Here is a tiny trained network, its code and every weight. The questions are about switching its units off for an input and a target symbol, where a switched-off unit gives its printed mean instead of its output.

import numpy as np


def w(rows, s, z=0):
    codes = np.array(rows[::2]) - 128.0
    scale = np.full(codes.shape[1], s)
    scale[-1] = z or s
    return codes * scale


def f(y):
    return y / 2 * (1 + np.tanh(0.7978845608 * (y + 0.044715 * y**3)))


def softmax(a):
    e = np.exp(a - a.max(-1, keepdims=True))
    return e / e.sum(-1, keepdims=True)


def log_softmax(a):
    a = a - a.max(-1, keepdims=True)
    return a - np.log(np.exp(a).sum(-1, keepdims=True))


def net(x, mask):
    ids = ['ΘΞΠβελσ'.index(c) for c in x.split()]
    T = len(ids)
    res = E[ids] + P[:T]
    u = 0
    for l in range(2):
        r = res
        for j in range(3):
            rows = slice(2 * j, 2 * j + 2)
            q, k, v = (r @ M[l][rows].T for M in (Q, K, V))
            z = softmax(np.where(np.tri(T) > 0, q @ k.T / 2**0.5, -1e9)) @ v
            o = O[l][rows]
            res = res + np.where(mask[u + j], z, o[:, -1]) @ o[:, :-1]
        u += 3
        y = f(res @ A[l][:, :-1].T + A[l][:, -1])
        res = res + np.where(mask[u : u + 4], y, B[l][:, -1]) @ B[l][:, :-1]
        u += 4
    return log_softmax(res[-1] @ U[:, :-1].T + U[:, -1])


Q, K, V, O, A, B = {}, {}, {}, {}, {}, {}
E = w([
[135,159,145,72,230,126],'Θ',
[122,173,63,105,217,155],'Ξ',
[74,133,161,193,104,140],'Π',
[137,170,151,131,254,151],'β',
[37,202,104,109,51,151],'ε',
[128,98,138,136,172,94],'λ',
[93,121,108,60,133,101],'σ',
],0.013)
P = w([
[60,65,101,109,195,136],'0',
[55,198,113,198,126,43],'1',
[72,89,152,121,157,161],'2',
[66,203,182,156,143,51],'3',
[112,103,140,120,130,161],'4',
[77,196,152,142,164,65],'5',
[156,119,129,121,120,166],'6',
[82,189,127,138,166,67],'7',
[188,135,132,116,106,176],'8',
[75,195,124,144,171,82],'9',
[219,145,130,103,91,187],'10',
[70,192,94,144,175,104],'11',
[247,165,146,88,69,210],'12',
[80,184,101,184,206,140],'13',
],0.013)
Q[0] = w([
[200,2,167,133,82,147],'L0H1',
[141,142,110,154,137,67],'L0H1',
[120,175,101,103,118,114],'L0H2',
[119,162,144,155,146,93],'L0H2',
[66,221,147,108,188,87],'L0H3',
[106,70,101,53,122,202],'L0H3',
],0.014)
K[0] = w([
[22,131,114,153,199,35],'L0H1',
[183,77,204,121,159,95],'L0H1',
[98,118,123,87,116,157],'L0H2',
[165,115,161,102,92,182],'L0H2',
[247,155,119,99,68,174],'L0H3',
[65,196,114,98,160,86],'L0H3',
],0.012)
V[0] = w([
[170,116,224,199,145,171],'L0H1',
[73,208,80,254,143,188],'L0H1',
[119,199,167,181,107,27],'L0H2',
[146,203,180,92,21,169],'L0H2',
[159,79,194,201,154,126],'L0H3',
[115,80,178,207,72,29],'L0H3',
],0.0091)
O[0] = w([
[131,139,38,208,157,187,64],'L0H1',
[73,130,112,21,124,253,253],'L0H1',
[209,126,102,63,223,162,134],'L0H2',
[117,164,115,38,190,54,94],'L0H2',
[107,92,56,187,125,179,36],'L0H3',
[150,149,2,182,169,83,9],'L0H3',
],0.0086,0.006)
A[0] = w([
[252,29,197,115,143,141,186],'L0N1',
[81,106,224,138,69,131,113],'L0N2',
[159,143,145,120,254,118,182],'L0N3',
[93,90,96,87,133,114,252],'L0N4',
],0.007,0.0022)
B[0] = w([
[118,96,121,152,222,188,159],'L0N1',
[76,100,213,55,92,148,254],'L0N2',
[60,1,77,75,109,115,182],'L0N3',
[40,149,73,134,49,219,167],'L0N4',
],0.0079,0.0078)
Q[1] = w([
[151,151,160,123,182,164],'L1H1',
[200,127,111,202,96,162],'L1H1',
[98,134,160,85,104,245],'L1H2',
[122,210,114,144,99,71],'L1H2',
[133,97,218,48,152,194],'L1H3',
[118,174,1,196,141,67],'L1H3',
],0.01)
K[1] = w([
[112,153,152,115,86,102],'L1H1',
[2,111,128,185,156,80],'L1H1',
[226,167,151,100,107,231],'L1H2',
[70,184,123,184,120,36],'L1H2',
[229,135,113,82,161,149],'L1H3',
[24,132,153,169,90,108],'L1H3',
],0.0091)
V[1] = w([
[130,31,151,97,208,175],'L1H1',
[124,185,163,115,94,153],'L1H1',
[106,59,124,99,147,112],'L1H2',
[139,175,107,173,102,62],'L1H2',
[97,161,170,131,157,112],'L1H3',
[168,160,141,89,254,132],'L1H3',
],0.0087)
O[1] = w([
[132,144,214,241,191,155,184],'L1H1',
[144,173,75,70,106,28,206],'L1H1',
[91,19,157,178,13,89,154],'L1H2',
[110,86,191,147,243,105,5],'L1H2',
[105,239,44,234,122,131,147],'L1H3',
[77,149,117,177,1,82,144],'L1H3',
],0.0057,0.02)
A[1] = w([
[142,116,148,92,76,94,3],'L1N1',
[134,164,177,191,163,37,154],'L1N2',
[78,98,196,105,109,192,125],'L1N3',
[146,169,142,84,139,2,154],'L1N4',
],0.009,0.0016)
B[1] = w([
[108,150,114,143,254,165,204],'L1N1',
[139,89,198,242,194,34,144],'L1N2',
[135,29,72,126,153,104,251],'L1N3',
[254,212,157,28,94,74,171],'L1N4',
],0.0086,0.017)
U = w([
[51,136,186,192,100,51,1],'Θ',
[53,10,133,99,155,122,109],'Ξ',
[76,208,88,167,180,196,193],'Π',
[52,132,86,179,34,130,143],'β',
[192,179,167,118,98,94,171],'ε',
[100,145,173,169,254,122,132],'λ',
[189,93,210,149,156,59,77],'σ',
],0.0063,0.0046)

Each question gives the input, a string of symbols that net reads in full, and the target symbol t.
The units are the heads (2 rows each of Q, K, V and O) and the neurons (one row each of A and B). Each row of codes is followed by its name. A weight is (code - 128) times the scale printed after its matrix; where a second scale follows, it is the last column's (O, A, B and U).
mask holds one flag per unit, layer by layer, with each layer's heads first. A switched-off unit (its flag False) gives its mean, the last column of its rows in O or B, instead of its output. The means were averaged over made-up inputs and are rounded, as every weight is.
A unit's drop is (log p(t) with every unit on - log p(t) with that unit switched off) / (log p(t) with every unit on - log p(t) with every unit switched off).
The circuit of an input: a set's keep is (log p(t) with only the set's units on - log p(t) with every unit switched off) / (log p(t) with every unit on - log p(t) with every unit switched off). Starting from the 12 units with the biggest drops (on a tie, the unit counted first), units are removed one at a time, each time the one whose removal leaves the highest keep (on an exact tie, the one counted first), for as long as the keep stays at least 0.8.
units of the circuit, in order: the units of the circuit, biggest drop first
unit that matters most: the unit with the biggest drop
top k neurons: the k neurons with the biggest drops, biggest first
heads that matter: for each layer, one digit per head in row order, 1 if its drop is at least 0.15 and else 0, layers parted by /
input Ξ β Π β Θ ε Θ Π ε ε β ε Π, target Π: units of the circuit, in order : [L0N3 L1H2 L1N4]
input λ β Ξ λ ε σ Π Θ, target Π: top 2 neurons : [L0N2 L1N3]
input Θ Ξ ε ε ε ε ε Θ ε Θ ε Ξ β, target Ξ: units of the circuit, in order : [L0N3 L0H2]
input σ ε ε Π ε, target Π: heads that matter : 001 / 000
input Ξ ε Ξ ε λ β ε ε β Π Π Ξ Θ Π, target Θ: unit that matters most : L0H3
input Π ε Π Ξ, target Π: units of the circuit, in order : [L0H3 L0H1]
input Ξ Ξ ε σ σ ε Π ε λ ε Ξ β ε Ξ, target ε: heads that matter : 001 / 100
input Ξ Θ β ε σ ε Ξ Π, target Ξ: heads that matter : 001 / 000
input ε ε ε Θ ε σ ε ε Θ Θ ε ε λ, target Ξ: heads that matter : 110 / 000
input Θ Π ε Π ε Π λ Ξ ε Ξ Θ, target β: heads that matter : 000 / 011
input β Ξ Ξ Θ σ λ, target σ: units of the circuit, in order : [L0H1 L1N2 L1N4]
input σ Θ σ β β Ξ Ξ Ξ λ ε λ Θ, target λ: units of the circuit, in order : [L0H1 L1H2 L0N2 L1N2]
input λ Ξ ε ε λ β β Ξ, target β: heads that matter : 001 / 010
input ε σ σ Ξ λ ε Ξ Π, target Ξ: units of the circuit, in order : [L0H3 L1N3 L0N2]
input Θ ε ε Π λ Π, target λ: heads that matter : 101 / 011
input Ξ Ξ Ξ λ, target Ξ: heads that matter : 001 / 000
input β ε β ε Θ Π Ξ ε ε, target ε: top 3 neurons : [L0N3 L0N1 L1N4]
input ε ε ε Π σ Θ β σ ε β λ β, target λ: top 2 neurons : [L0N2 L1N2]
input Π ε Θ ε, target Θ: units of the circuit, in order : [L0H1 L1H1 L1N2]
input β Θ Π Π Π, target Π: units of the circuit, in order : [L0H3 L0H1 L0H2]
input β ε ε σ ε β ε Ξ Θ ε Θ, target Ξ: unit that matters most : L0N3
input Ξ ε Π σ, target Π: unit that matters most : L1H3
